Below is a small trained network, with its code and all its weights. Each question gives an input and a class and asks what happens when units are switched off, that is, made to give their printed mean instead of their output.

import numpy as np


def w(rows, s, z=0):
    codes = np.array(rows[::2]) - 128.0
    scale = np.full(codes.shape[1], s)
    scale[-1] = z or s
    return codes * scale


def f(y):
    return y / 2 * (1 + np.tanh(0.7978845608 * (y + 0.044715 * y**3)))


def log_softmax(a):
    a = a - a.max(-1, keepdims=True)
    return a - np.log(np.exp(a).sum(-1, keepdims=True))


def net(x, mask):
    res = np.array(x, float).reshape(1, 8) / 4 @ E
    y = f(res @ A[0][:, :-1].T + A[0][:, -1])
    res = res + np.where(mask, y, B[0][:, -1]) @ B[0][:, :-1]
    return log_softmax(res[-1] @ U[:, :-1].T + U[:, -1])


A, B = {}, {}
E = w([
[182,182,194,178,13,115,99],'x0',
[118,178,139,134,211,1,123],'x1',
[160,92,59,197,129,137,97],'x2',
[36,87,155,175,152,203,81],'x3',
[183,156,150,100,115,117,61],'x4',
[88,190,40,36,79,29,48],'x5',
[192,79,27,212,36,140,95],'x6',
[115,7,86,85,51,128,226],'x7',
],0.0081)
A[0] = w([
[112,27,37,158,147,163,118,204],'n1',
[192,192,47,183,98,59,95,211],'n2',
[2,50,139,192,157,145,158,134],'n3',
[69,118,149,78,118,123,80,150],'n4',
[134,53,126,56,113,154,162,242],'n5',
[78,229,98,116,161,93,112,157],'n6',
[193,161,208,101,2,140,70,166],'n7',
[127,122,182,151,181,195,128,190],'n8',
[138,136,121,85,151,73,186,194],'n9',
[158,137,181,93,94,164,203,252],'n10',
[73,138,167,123,145,127,81,154],'n11',
],0.0096,0.0043)
B[0] = w([
[201,63,81,79,131,109,218,249],'n1',
[156,133,183,169,89,119,104,255],'n2',
[89,59,76,140,200,131,169,241],'n3',
[117,122,106,79,123,126,89,175],'n4',
[132,150,31,127,143,100,174,214],'n5',
[184,41,177,87,177,124,54,225],'n6',
[98,136,123,242,84,195,124,235],'n7',
[113,181,121,126,255,174,212,216],'n8',
[113,181,139,112,161,31,121,192],'n9',
[82,166,108,131,133,107,175,203],'n10',
[142,115,151,84,179,205,100,185],'n11',
],0.0094,0.011)
U = w([
[228,79,84,106,61,146,184,136],'0',
[117,21,183,32,177,184,15,32],'1',
[95,214,180,161,212,219,141,205],'2',
[1,138,117,195,35,207,155,8],'3',
[81,184,92,79,171,88,142,177],'4',
[17,4,69,98,172,177,178,31],'5',
[142,115,165,208,65,146,48,254],'6',
[131,147,161,137,165,23,171,217],'7',
],0.0073,0.00091)

Each question gives the input, the list of numbers given to net, and the class t.
The units are the neurons (one row each of A and B). Each row of codes is followed by its name. A weight is (code - 128) times the scale printed after its matrix; where a second scale follows, it is the last column's (A, B and U).
mask holds one flag per neuron, in row order. A switched-off neuron (its flag False) gives its mean, the last column of its row in B, instead of its output. The means were averaged over made-up inputs and are rounded, as every weight is.
A unit's drop is (log p(t) with every unit on - log p(t) with that unit switched off) / (log p(t) with every unit on - log p(t) with every unit switched off).
The circuit of an input: a set's keep is (log p(t) with only the set's units on - log p(t) with every unit switched off) / (log p(t) with every unit on - log p(t) with every unit switched off). Starting from all 11 units, units are removed one at a time, each time the one whose removal leaves the highest keep (on an exact tie, the one counted first), for as long as the keep stays at least 0.8.
circuit, biggest first: the units of the circuit, biggest drop first
most important unit: the unit with the biggest drop
top k neurons: the k neurons with the biggest drops, biggest first
drop when u is switched off: that unit's drop, to one decimal
input [8,-5,-4,-3,-1,3,8,8], class 3: circuit, biggest first -> n7
input [4,2,-6,-6,2,-4,8,4], class 3: circuit, biggest first -> n7, n1
input [3,-7,-3,-8,3,8,3,3], class 3: top 2 neurons -> n7, n6
input [4,-5,3,-8,6,8,5,7], class 6: circuit, biggest first -> n7, n2
input [0,-6,4,3,-5,7,2,-8], class 1: circuit, biggest first -> n6, n5
input [4,-2,3,6,8,4,-2,-8], class 6: top 3 neurons -> n7, n3, n2
input [4,-3,-2,-3,-4,-6,7,-1], class 3: circuit, biggest first -> n7, n6
input [4,4,-2,-4,7,-5,-8,1], class 2: circuit, biggest first -> n1, n7
input [-1,6,-3,-7,6,-4,6,4], class 7: top 2 neurons -> n9, n1
input [4,-8,-2,-4,4,1,6,-7], class 6: top 4 neurons -> n2, n8, n3, n5
input [-8,4,-2,6,-1,5,-8,2], class 1: top 2 neurons -> n6, n11
input [-7,2,0,-3,-7,5,-2,0], class 7: top 2 neurons -> n9, n11
input [4,-4,-4,-1,1,-3,2,-4], class 3: top 2 neurons -> n7, n6
input [5,-1,3,-5,-8,2,-8,6], class 4: most important unit -> n2
input [2,8,6,8,0,-8,4,-3], class 5: top 2 neurons -> n3, n1
input [-8,-5,5,-2,6,-5,6,8], class 0: top 2 neurons -> n1, n8
input [3,2,-2,1,-4,-3,8,-5], class 6: drop when n8 is switched off -> 0.1
input [1,8,-5,-8,8,2,7,8], class 7: drop when n8 is switched off -> -0.2
input [-3,1,-2,0,-3,6,4,3], class 0: drop when n1 is switched off -> 0.2
input [6,0,-7,3,6,7,5,-3], class 6: most important unit -> n7
